Here is a tiny trained network, its code and every weight. The questions are about switching its units off for an input and a class, where a switched-off unit gives its printed mean instead of its output.

import numpy as np


def w(rows, s, z=0):
    codes = np.array(rows[::2]) - 128.0
    scale = np.full(codes.shape[1], s)
    scale[-1] = z or s
    return codes * scale


def f(y):
    return np.maximum(y, 0)


def log_softmax(a):
    a = a - a.max(-1, keepdims=True)
    return a - np.log(np.exp(a).sum(-1, keepdims=True))


def net(x, mask):
    res = np.array(x, float).reshape(1, 5) / 4 @ E
    y = f(res @ A[0][:, :-1].T + A[0][:, -1])
    res = res + np.where(mask, y, B[0][:, -1]) @ B[0][:, :-1]
    return log_softmax(res[-1] @ U[:, :-1].T + U[:, -1])


A, B = {}, {}
E = w([
[226,86,188,128,148,214],'x0',
[32,149,167,110,67,146],'x1',
[143,118,184,60,65,14],'x2',
[114,138,207,236,254,150],'x3',
[225,252,136,83,117,96],'x4',
],0.0082)
A[0] = w([
[123,145,156,111,143,76,170],'N0',
[215,124,81,42,86,108,166],'N1',
[107,85,149,180,169,107,192],'N2',
[120,149,68,166,200,118,173],'N3',
[183,101,253,99,127,151,192],'N4',
[84,224,203,107,91,127,212],'N5',
[166,137,126,81,124,34,253],'N6',
[147,76,105,122,121,168,227],'N7',
[114,169,46,170,177,178,160],'N8',
],0.017,0.0036)
B[0] = w([
[127,109,136,124,75,114,170],'N0',
[161,140,117,68,63,152,250],'N1',
[19,142,107,140,115,110,199],'N2',
[97,99,145,190,75,144,201],'N3',
[116,166,98,206,142,186,218],'N4',
[82,145,69,56,178,164,195],'N5',
[189,121,147,162,36,128,236],'N6',
[154,157,120,77,171,133,182],'N7',
[254,176,132,144,137,174,216],'N8',
],0.021,0.017)
U = w([
[107,211,108,253,230,171,196],'0',
[214,221,46,67,50,175,146],'1',
[194,128,183,49,247,78,1],'2',
[166,92,246,236,111,27,73],'3',
[45,141,93,60,190,83,142],'4',
],0.0078,0.0019)

Each question gives the input, the list of numbers given to net, and the class t.
The units are the neurons (one row each of A and B). Each row of codes is followed by its name. A weight is (code - 128) times the scale printed after its matrix; where a second scale follows, it is the last column's (A, B and U).
mask holds one flag per neuron, in row order. A switched-off neuron (its flag False) gives its mean, the last column of its row in B, instead of its output. The means were averaged over made-up inputs and are rounded, as every weight is.
A unit's drop is (log p(t) with every unit on - log p(t) with that unit switched off) / (log p(t) with every unit on - log p(t) with every unit switched off).
The circuit of an input: a set's keep is (log p(t) with only the set's units on - log p(t) with every unit switched off) / (log p(t) with every unit on - log p(t) with every unit switched off). Starting from all 9 units, units are removed one at a time, each time the one whose removal leaves the highest keep (on an exact tie, the one counted first), for as long as the keep stays at least 0.8.
units of the circuit, in order: the units of the circuit, biggest drop first
most important unit: the unit with the biggest drop
k most important neurons: the k neurons with the biggest drops, biggest first
drop when u is switched off: that unit's drop, to one decimal
input [3,3,-3,0,2], class 0: 2 most important neurons : (N1, N6)
input [-8,-1,5,8,-5], class 4: most important unit : N2
input [-8,-3,3,8,2], class 3: 2 most important neurons : (N1, N4)
input [-8,-4,-4,5,5], class 0: 2 most important neurons : (N1, N3)
input [-5,6,-2,0,-5], class 4: units of the circuit, in order : (N4, N6, N1)
input [-6,-1,3,7,-4], class 4: units of the circuit, in order : (N6, N2)
input [-2,4,-2,2,0], class 0: drop when N1 is switched off : 0.8
input [-2,2,2,1,-3], class 4: drop when N4 is switched off : 0.1
input [-8,1,-6,2,-4], class 0: drop when N1 is switched off : 0.4
input [-4,8,1,1,4], class 4: drop when N8 is switched off : 0.3
